[[-49  30  33 -38 -10  11  12]
 [ 33 -45 -44 -17 -18   7 -17]
 [-34 -22 -26   1  49  17  30]
 [  3   7 -44  -9  -3  13 -14]
 [ 16  -2   6  48 -46 -36 -16]
 [-29   8  49   8   7 -13  29]
 [ 28  -6  33  46  17 -38 -36]
 [-27  23  44 -13 -21 -17  -2]
 [ 39  -7  22 -17 -50 -29  10]]
->
[[-49  30  33 -38 -10  11  12]
 [-34 -22 -26   1  49  17  30]
 [-29   8  49   8   7 -13  29]
 [-27  23  44 -13 -21 -17  -2]
 [  3   7 -44  -9  -3  13 -14]
 [ 16  -2   6  48 -46 -36 -16]
 [ 28  -6  33  46  17 -38 -36]
 [ 33 -45 -44 -17 -18   7 -17]
 [ 39  -7  22 -17 -50 -29  10]]

[[ 33  50 -20  27 -35  39 -18 -14  10 -39 -25 -27  47   4   4]
 [-33  49 -29 -11 -35  40 -27 -23   1 -38  37  30  47  -2  -5]]
->
[[-33  49 -29 -11 -35  40 -27 -23   1 -38  37  30  47  -2  -5]
 [ 33  50 -20  27 -35  39 -18 -14  10 -39 -25 -27  47   4   4]]

[[-10  -4  29   5   0   4  25  -3  18  15 -27]
 [-36   4   2   9 -14   6  22  -8  25  15 -30]
 [ -5  14  26   4  -4  13 -12  -7  21  15 -37]
 [-27   6  11   1  -5  14  24 -11  21  15 -27]
 [-13  17  15   6 -10  16 -27 -14  22  15 -40]
 [ -1   8  35   4   1 -18   9  16  24  15 -40]]
->
[[-36   4   2   9 -14   6  22  -8  25  15 -30]
 [-27   6  11   1  -5  14  24 -11  21  15 -27]
 [-13  17  15   6 -10  16 -27 -14  22  15 -40]
 [-10  -4  29   5   0   4  25  -3  18  15 -27]
 [ -5  14  26   4  -4  13 -12  -7  21  15 -37]
 [ -1   8  35   4   1 -18   9  16  24  15 -40]]

[[  7 -12  11 -24  -6]
 [ -6  11  -3   3   5]
 [-17  43   2 -41  47]]
->
[[-17  43   2 -41  47]
 [ -6  11  -3   3   5]
 [  7 -12  11 -24  -6]]

[[-11  11  33  -9   1]
 [  6   1  26  -5   1]
 [  0  40 -26 -15   4]]
->
[[-11  11  33  -9   1]
 [  0  40 -26 -15   4]
 [  6   1  26  -5   1]]

[[ 29  22  17 -48]
 [ 12  29  23 -43]]
->
[[ 12  29  23 -43]
 [ 29  22  17 -48]]

[[-17   8]
 [-51   3]
 [ -3  28]
 [ -4  -3]]
->
[[-51   3]
 [-17   8]
 [ -4  -3]
 [ -3  28]]

[[ -8   6  10  -6  -1   2  20  -2   2  16]
 [-13  11  15 -10   2   2  29  -3   2  20]
 [-23 -34   0  -8   6   9 -52   0   2  12]
 [ -5   4   7  -4  -2   2  18  -1   2  13]
 [  4   9  -2   2   2  -1   7   1  -6  10]
 [  2  -4  -1   0  -4   2   7   1   1   6]]
->
[[-23 -34   0  -8   6   9 -52   0   2  12]
 [-13  11  15 -10   2   2  29  -3   2  20]
 [ -8   6  10  -6  -1   2  20  -2   2  16]
 [ -5   4   7  -4  -2   2  18  -1   2  13]
 [  2  -4  -1   0  -4   2   7   1   1   6]
 [  4   9  -2   2   2  -1   7   1  -6  10]]

[[ -2 -14   0  17 -31  21  11  -3]
 [ 20 -29   9  12   1 -23 -20  14]
 [-14   3   3  29 -21  28   9   3]
 [-11   1   7  23 -15  18   6   0]
 [ -5 -14  28   5 -24  -3  -5 -16]
 [ 38 -22 -37  30  16  -6 -25  45]
 [ 14 -30   1   6 -30   4   4   5]
 [ -7  -4   4  19 -23  23  11  -1]
 [ 35 -31 -11   4  -8  -9 -10  13]
 [ -4  -7   1  25 -19  20   9  10]
 [ 36 -23 -30  12  -2 -19 -43   3]]
->
[[-14   3   3  29 -21  28   9   3]
 [-11   1   7  23 -15  18   6   0]
 [ -7  -4   4  19 -23  23  11  -1]
 [ -5 -14  28   5 -24  -3  -5 -16]
 [ -4  -7   1  25 -19  20   9  10]
 [ -2 -14   0  17 -31  21  11  -3]
 [ 14 -30   1   6 -30   4   4   5]
 [ 20 -29   9  12   1 -23 -20  14]
 [ 35 -31 -11   4  -8  -9 -10  13]
 [ 36 -23 -30  12  -2 -19 -43   3]
 [ 38 -22 -37  30  16  -6 -25  45]]
---
[[ 36 -36  33  -6]
 [ 37 -19  43  -6]
 [-12 -25  12 -14]]
->
[ -6  43 -25]

[[ 4 46]
 [13 52]
 [ 5 12]]
->
[46 13]

[[-26  -5 -17   7  18]
 [  3  -8 -18   9  16]
 [ 49  12  18 -15  -6]
 [ -3  -8 -12   6  11]
 [ 46  13  16 -12  -4]]
->
[18  9 18 -8 46]

[[  7  14  17 -27  11]
 [ -8  45  29 -11  28]]
->
[ 11 -11]

[[-36  29]
 [ 25 -54]]
->
[29 25]

[[ -9 -17   2  -7  -8]
 [ -1  10  -8  12   2]
 [ -8   2  -5 -16 -14]
 [-13   2  -5 -20 -19]
 [ 10  14  -9  46  22]]
->
[-8 12 -5  2 10]
